Below is a small trained network, with its code and all its weights. Each question gives an input and a class and asks what happens when units are switched off, that is, made to give their printed mean instead of their output.

import numpy as np


def w(rows, s, z=0):
    codes = np.array(rows[::2]) - 128.0
    scale = np.full(codes.shape[1], s)
    scale[-1] = z or s
    return codes * scale


def f(y):
    return np.maximum(y, 0)


def log_softmax(a):
    a = a - a.max(-1, keepdims=True)
    return a - np.log(np.exp(a).sum(-1, keepdims=True))


def net(x, mask):
    res = np.array(x, float).reshape(1, 7) / 4 @ E
    y = f(res @ A[0][:, :-1].T + A[0][:, -1])
    res = res + np.where(mask, y, B[0][:, -1]) @ B[0][:, :-1]
    return log_softmax(res[-1] @ U[:, :-1].T + U[:, -1])


A, B = {}, {}
E = w([
[147,74,81,95,129,90,195,130,203,92,138],'x0',
[109,209,34,96,161,91,106,102,155,217,193],'x1',
[79,123,154,39,139,87,35,206,148,96,161],'x2',
[68,71,123,160,194,215,139,106,79,29,185],'x3',
[254,91,158,84,192,166,111,98,163,178,97],'x4',
[55,235,148,131,176,118,82,118,132,80,82],'x5',
[71,154,185,102,183,45,185,101,152,160,150],'x6',
],0.0093)
A[0] = w([
[148,78,149,169,147,92,210,125,149,150,79,162],'n1',
[75,119,125,206,126,140,116,89,1,98,201,185],'n2',
[117,174,36,76,206,79,157,105,133,128,92,132],'n3',
[129,203,143,247,130,194,79,148,54,97,50,201],'n4',
[91,181,117,122,247,106,142,71,145,125,160,162],'n5',
[133,42,235,118,118,164,113,122,141,142,59,206],'n6',
[119,116,197,118,201,159,154,66,101,121,48,158],'n7',
[144,112,73,127,77,82,139,165,101,206,121,208],'n8',
[112,117,192,13,194,115,207,155,125,83,177,231],'n9',
[192,39,162,154,120,102,134,190,182,164,84,254],'n10',
[69,36,142,33,133,122,49,223,157,131,99,191],'n11',
[135,141,190,139,144,88,130,50,177,130,102,137],'n12',
],0.0077,0.0038)
B[0] = w([
[126,96,206,171,109,88,184,99,124,114,98,192],'n1',
[46,42,89,173,150,132,123,161,126,142,71,233],'n2',
[148,164,163,188,121,160,230,137,100,99,169,201],'n3',
[96,154,72,151,45,163,112,183,192,92,21,248],'n4',
[112,179,96,158,201,249,208,95,135,156,185,216],'n5',
[115,148,164,57,90,86,110,107,39,123,29,226],'n6',
[78,126,213,183,171,153,85,99,147,159,81,203],'n7',
[180,88,104,90,39,161,166,138,152,133,194,205],'n8',
[65,192,183,129,212,39,99,76,123,131,193,221],'n9',
[185,99,169,43,58,111,112,112,97,197,151,227],'n10',
[141,158,140,91,161,111,119,182,3,41,130,235],'n11',
[167,171,128,118,148,152,104,47,168,212,144,177],'n12',
],0.0074,0.011)
U = w([
[46,96,41,178,175,164,126,123,134,106,109,207],'0',
[73,150,154,76,190,91,67,222,70,64,184,118],'1',
[138,105,186,100,184,92,117,38,131,184,50,10],'2',
[111,158,128,156,65,176,75,174,171,87,44,66],'3',
[180,99,81,114,2,68,189,139,138,122,149,250],'4',
[126,198,134,178,204,185,167,119,179,137,200,59],'5',
[203,108,119,24,154,226,45,174,88,135,86,153],'6',
],0.0082,0.0019)

Each question gives the input, the list of numbers given to net, and the class t.
The units are the neurons (one row each of A and B). Each row of codes is followed by its name. A weight is (code - 128) times the scale printed after its matrix; where a second scale follows, it is the last column's (A, B and U).
mask holds one flag per neuron, in row order. A switched-off neuron (its flag False) gives its mean, the last column of its row in B, instead of its output. The means were averaged over made-up inputs and are rounded, as every weight is.
A unit's drop is (log p(t) with every unit on - log p(t) with that unit switched off) / (log p(t) with every unit on - log p(t) with every unit switched off).
The circuit of an input: a set's keep is (log p(t) with only the set's units on - log p(t) with every unit switched off) / (log p(t) with every unit on - log p(t) with every unit switched off). Starting from all 12 units, units are removed one at a time, each time the one whose removal leaves the highest keep (on an exact tie, the one counted first), for as long as the keep stays at least 0.8.
units of the circuit, in order: the units of the circuit, biggest drop first
unit that matters most: the unit with the biggest drop
k most important neurons: the k neurons with the biggest drops, biggest first
drop of u: that unit's drop, to one decimal
input [7,1,2,-5,1,4,1], class 5: 3 most important neurons => (n6, n3, n4)
input [-3,-7,-8,3,7,-7,-3], class 2: unit that matters most => n1
input [5,-7,-7,0,7,4,-6], class 2: units of the circuit, in order => (n1, n7)
input [-6,-2,6,-8,5,5,2], class 6: units of the circuit, in order => (n11, n9, n12)
input [4,5,-3,0,-3,8,-3], class 5: units of the circuit, in order => (n3, n5)
input [7,5,8,-1,5,8,2], class 5: 3 most important neurons => (n5, n3, n6)
input [-6,2,-4,-5,1,0,-1], class 4: units of the circuit, in order => (n8, n7)
input [2,5,-3,0,4,1,-5], class 4: units of the circuit, in order => (n7, n5, n11)
input [-8,1,5,2,-1,4,0], class 3: 2 most important neurons => (n4, n9)
input [-7,1,-2,7,4,-7,2], class 0: 2 most important neurons => (n2, n10)
input [1,5,4,-5,2,-3,4], class 4: 3 most important neurons => (n8, n7, n10)
input [8,-4,3,2,0,4,-8], class 1: 3 most important neurons => (n11, n8, n12)
input [3,-4,8,-2,-8,-6,-8], class 1: 3 most important neurons => (n11, n4, n12)
input [6,-7,8,-4,8,3,1], class 1: units of the circuit, in order => (n11)
input [3,-8,0,-3,2,-3,0], class 2: 2 most important neurons => (n1, n6)
input [6,4,0,-4,8,-7,6], class 4: 4 most important neurons => (n8, n7, n10, n3)
input [4,5,6,-3,2,8,2], class 5: 2 most important neurons => (n5, n3)
input [-2,4,4,7,6,4,-1], class 5: 2 most important neurons => (n5, n6)
input [-6,7,-1,8,5,-3,-2], class 0: drop of n2 => 0.3
input [6,0,8,3,4,-7,-1], class 1: units of the circuit, in order => (n9)
input [-8,1,-5,-2,6,0,-3], class 3: drop of n4 => 0.9
